Here is a tiny trained network, its code and every weight. The questions are about switching its units off for an input and a class, where a switched-off unit gives its printed mean instead of its output.

import numpy as np


def w(rows, s, z=0):
    codes = np.array(rows[::2]) - 128.0
    scale = np.full(codes.shape[1], s)
    scale[-1] = z or s
    return codes * scale


def norm(h):
    return h / np.sqrt((h * h).mean(-1, keepdims=True) + 1e-5)


def f(y):
    return y / 2 * (1 + np.tanh(0.7978845608 * (y + 0.044715 * y**3)))


def log_softmax(a):
    a = a - a.max(-1, keepdims=True)
    return a - np.log(np.exp(a).sum(-1, keepdims=True))


def net(x, mask):
    res = np.array(x, float).reshape(1, 8) / 4 @ E
    u = 0
    for l in range(4):
        y = f(norm(res) @ A[l][:, :-1].T + A[l][:, -1])
        res = res + np.where(mask[u : u + 3], y, B[l][:, -1]) @ B[l][:, :-1]
        u += 3
    return log_softmax(norm(res)[-1] @ U[:, :-1].T + U[:, -1])


A, B = {}, {}
E = w([
[180,150,143,197,85,129,163,144,66,149],'x0',
[127,77,190,73,156,159,63,173,105,124],'x1',
[160,153,101,102,125,115,169,128,168,155],'x2',
[92,126,122,46,137,173,111,78,173,82],'x3',
[97,253,39,247,214,55,145,134,138,154],'x4',
[51,140,81,57,156,109,119,63,172,124],'x5',
[56,187,167,2,132,191,108,31,38,77],'x6',
[224,36,79,97,40,177,171,47,150,160],'x7',
],0.0068)
A[0] = w([
[94,91,222,82,130,146,74,159,78,80,2],'0.n0',
[217,2,142,131,27,144,154,135,81,137,51],'0.n1',
[147,105,138,79,134,104,99,77,176,131,30],'0.n2',
],0.0069,0.004)
B[0] = w([
[134,116,179,99,149,137,85,196,112,118,181],'0.n0',
[213,137,192,187,46,254,123,71,193,154,253],'0.n1',
[89,84,66,136,117,146,141,127,107,120,135],'0.n2',
],0.0093,0.0061)
A[1] = w([
[100,55,33,3,101,151,112,54,177,97,2],'1.n0',
[140,133,105,237,147,79,100,186,135,148,46],'1.n1',
[105,76,118,38,134,185,94,103,122,112,139],'1.n2',
],0.0061,0.0042)
B[1] = w([
[31,77,23,67,154,114,165,24,182,161,235],'1.n0',
[125,110,77,157,189,83,161,124,178,179,239],'1.n1',
[125,94,167,73,173,92,254,185,195,137,252],'1.n2',
],0.0075,0.0031)
A[2] = w([
[89,248,86,155,112,134,119,59,2,72,2],'2.n0',
[100,196,121,171,77,144,79,128,104,138,61],'2.n1',
[83,184,112,127,131,84,127,53,27,137,17],'2.n2',
],0.0055,0.0024)
B[2] = w([
[139,241,114,133,112,164,124,2,11,144,250],'2.n0',
[122,196,73,129,100,105,102,92,96,127,140],'2.n1',
[195,193,97,61,130,181,71,125,28,187,188],'2.n2',
],0.0061,0.0014)
A[3] = w([
[145,177,77,254,174,72,165,201,153,138,23],'3.n0',
[109,87,192,72,158,115,108,182,86,111,2],'3.n1',
[129,134,131,121,158,117,187,125,143,105,45],'3.n2',
],0.0079,0.0024)
B[3] = w([
[186,53,61,188,161,8,1,179,150,153,254],'3.n0',
[80,156,127,98,77,79,153,241,44,30,156],'3.n1',
[152,79,68,102,198,117,140,106,70,144,129],'3.n2',
],0.0077,0.0069)
U = w([
[107,249,94,148,156,126,128,73,32,143,56],'0',
[47,85,60,42,155,127,207,79,194,131,29],'1',
[167,113,67,215,171,35,61,179,143,167,221],'2',
[75,126,224,52,144,133,121,242,67,64,46],'3',
[217,79,185,160,10,215,150,120,166,148,253],'4',
],0.012,0.0018)

Each question gives the input, the list of numbers given to net, and the class t.
The units are the neurons (one row each of A and B). Each row of codes is followed by its name. A weight is (code - 128) times the scale printed after its matrix; where a second scale follows, it is the last column's (A, B and U).
mask holds one flag per neuron, layer by layer. A switched-off neuron (its flag False) gives its mean, the last column of its row in B, instead of its output. The means were averaged over made-up inputs and are rounded, as every weight is.
A unit's drop is (log p(t) with every unit on - log p(t) with that unit switched off) / (log p(t) with every unit on - log p(t) with every unit switched off).
The circuit of an input: a set's keep is (log p(t) with only the set's units on - log p(t) with every unit switched off) / (log p(t) with every unit on - log p(t) with every unit switched off). Starting from all 12 units, units are removed one at a time, each time the one whose removal leaves the highest keep (on an exact tie, the one counted first), for as long as the keep stays at least 0.8.
circuit, biggest first: the units of the circuit, biggest drop first
unit that matters most: the unit with the biggest drop
top k neurons: the k neurons with the biggest drops, biggest first
drop when u is switched off: that unit's drop, to one decimal
input [6,3,1,4,6,-8,6,5], class 0: unit that matters most	2.n0
input [-2,8,-8,6,-1,0,-2,4], class 3: circuit, biggest first	0.n0; 3.n1
input [-4,5,2,-8,5,7,3,-8], class 0: circuit, biggest first	1.n2; 2.n0; 2.n2
input [1,0,3,-2,-7,-3,1,-5], class 3: top 2 neurons	0.n0; 3.n1
input [8,-2,-5,8,0,1,4,2], class 1: top 2 neurons	0.n1; 1.n2
input [5,-8,2,-4,5,-3,5,6], class 0: top 2 neurons	2.n0; 0.n1
input [-5,7,-4,-4,0,5,0,7], class 1: top 3 neurons	1.n0; 0.n2; 1.n2
input [-2,4,-2,3,4,1,8,-2], class 3: top 2 neurons	1.n2; 0.n0
input [-3,6,-6,8,7,1,0,-4], class 3: circuit, biggest first	3.n0; 1.n0
input [-6,6,8,-6,-8,-2,-8,-8], class 3: circuit, biggest first	3.n1; 3.n0
input [6,-1,1,8,-8,1,-6,-7], class 3: circuit, biggest first	0.n0; 3.n1
input [-8,-2,-5,0,-8,-4,7,3], class 3: top 3 neurons	0.n0; 3.n1; 1.n2
input [-8,6,1,2,0,-7,-5,-1], class 3: drop when 3.n0 is switched off	0.3
input [-5,4,6,-7,-1,-2,-5,3], class 4: circuit, biggest first	0.n1
input [6,-7,2,8,8,1,2,7], class 0: drop when 0.n1 is switched off	0.2
input [0,8,-5,8,8,-5,5,2], class 3: drop when 2.n1 is switched off	0.0
